Here is a tiny trained network, its code and every weight. The questions are about switching its units off for an input and a class, where a switched-off unit gives its printed mean instead of its output.

import numpy as np


def w(rows, s, z=0):
    codes = np.array(rows[::2]) - 128.0
    scale = np.full(codes.shape[1], s)
    scale[-1] = z or s
    return codes * scale


def f(y):
    return y / 2 * (1 + np.tanh(0.7978845608 * (y + 0.044715 * y**3)))


def log_softmax(a):
    a = a - a.max(-1, keepdims=True)
    return a - np.log(np.exp(a).sum(-1, keepdims=True))


def net(x, mask):
    res = np.array(x, float).reshape(1, 8) / 4 @ E
    y = f(res @ A[0][:, :-1].T + A[0][:, -1])
    res = res + np.where(mask, y, B[0][:, -1]) @ B[0][:, :-1]
    return log_softmax(res[-1] @ U[:, :-1].T + U[:, -1])


A, B = {}, {}
E = w([
[121,144,133,145,144,131],'x0',
[126,134,143,142,145,147],'x1',
[163,101,50,74,221,110],'x2',
[131,121,131,131,131,142],'x3',
[124,130,131,139,139,141],'x4',
[166,90,88,252,110,111],'x5',
[126,136,129,132,128,121],'x6',
[63,82,162,155,158,91],'x7',
],0.014)
A[0] = w([
[113,168,116,84,151,130,52],'neuron 0',
[174,157,146,166,112,157,66],'neuron 1',
[151,107,119,215,121,99,131],'neuron 2',
[177,147,166,146,82,128,124],'neuron 3',
[92,95,65,93,208,112,87],'neuron 4',
[193,109,85,143,149,138,116],'neuron 5',
[88,108,215,138,121,87,75],'neuron 6',
[159,91,94,112,98,191,105],'neuron 7',
[117,82,82,190,96,113,121],'neuron 8',
[169,161,131,83,158,146,1],'neuron 9',
[107,69,160,146,201,96,39],'neuron 10',
[52,109,175,90,98,143,108],'neuron 11',
[225,128,50,154,131,116,130],'neuron 12',
[148,128,102,83,122,156,54],'neuron 13',
[122,217,75,91,93,201,162],'neuron 14',
[121,82,117,10,142,122,192],'neuron 15',
[135,207,137,54,151,191,111],'neuron 16',
[141,74,93,111,75,216,81],'neuron 17',
[36,151,154,133,155,95,154],'neuron 18',
[82,126,183,96,122,108,131],'neuron 19',
[181,116,77,148,152,128,77],'neuron 20',
],0.013,0.0062)
B[0] = w([
[120,125,96,176,113,89,165],'neuron 0',
[147,154,44,141,147,53,158],'neuron 1',
[121,160,109,184,42,76,217],'neuron 2',
[160,107,86,199,99,52,169],'neuron 3',
[255,109,174,211,26,39,224],'neuron 4',
[12,159,34,87,162,152,195],'neuron 5',
[104,59,118,69,85,180,183],'neuron 6',
[99,162,125,174,128,80,158],'neuron 7',
[158,111,171,183,82,72,202],'neuron 8',
[108,222,60,86,180,95,164],'neuron 9',
[143,155,156,213,123,91,175],'neuron 10',
[67,101,138,62,140,197,189],'neuron 11',
[29,155,80,56,167,119,235],'neuron 12',
[136,176,101,149,137,51,158],'neuron 13',
[204,93,186,242,57,108,210],'neuron 14',
[156,169,169,159,94,157,248],'neuron 15',
[158,191,181,124,105,56,226],'neuron 16',
[74,150,157,142,111,71,149],'neuron 17',
[147,98,118,35,56,191,190],'neuron 18',
[73,25,136,97,110,213,181],'neuron 19',
[44,177,46,56,159,208,187],'neuron 20',
],0.0076,0.014)
U = w([
[194,74,173,111,89,93,231],'0',
[192,114,102,117,128,55,251],'1',
[64,98,88,2,195,171,6],'2',
],0.0081,0.0027)

Each question gives the input, the list of numbers given to net, and the class t.
The units are the neurons (one row each of A and B). Each row of codes is followed by its name. A weight is (code - 128) times the scale printed after its matrix; where a second scale follows, it is the last column's (A, B and U).
mask holds one flag per neuron, in row order. A switched-off neuron (its flag False) gives its mean, the last column of its row in B, instead of its output. The means were averaged over made-up inputs and are rounded, as every weight is.
A unit's drop is (log p(t) with every unit on - log p(t) with that unit switched off) / (log p(t) with every unit on - log p(t) with every unit switched off).
The circuit of an input: a set's keep is (log p(t) with only the set's units on - log p(t) with every unit switched off) / (log p(t) with every unit on - log p(t) with every unit switched off). Starting from the 12 units with the biggest drops (on a tie, the unit counted first), units are removed one at a time, each time the one whose removal leaves the highest keep (on an exact tie, the one counted first), for as long as the keep stays at least 0.8.
circuit, biggest first: the units of the circuit, biggest drop first
most important unit: the unit with the biggest drop
top k neurons: the k neurons with the biggest drops, biggest first
drop when u is switched off: that unit's drop, to one decimal
input [-4,5,-8,-5,1,2,-2,-7], class 1: most important unit => neuron 1
input [-3,4,8,2,-7,-8,1,-4], class 1: top 2 neurons => [neuron 9; neuron 13]
input [6,-8,0,0,-2,-1,7,2], class 2: top 2 neurons => [neuron 4; neuron 14]
input [-8,0,6,-8,5,-5,3,1], class 0: top 2 neurons => [neuron 15; neuron 4]
input [-5,1,2,-1,-8,1,-7,-7], class 2: circuit, biggest first => [neuron 4; neuron 12]
input [6,1,2,-5,-2,-3,7,6], class 0: top 2 neurons => [neuron 4; neuron 12]
input [-5,2,0,-4,2,-3,6,7], class 2: top 2 neurons => [neuron 14; neuron 11]
input [-5,-5,7,0,-7,-6,-3,3], class 0: top 2 neurons => [neuron 15; neuron 4]
input [7,-2,-4,-1,-1,0,-2,2], class 2: drop when neuron 15 is switched off => 0.1
input [-8,-3,6,8,-4,-2,-8,7], class 0: drop when neuron 4 is switched off => 0.1
input [2,4,-7,-6,-4,-4,-3,4], class 2: drop when neuron 16 is switched off => 0.0
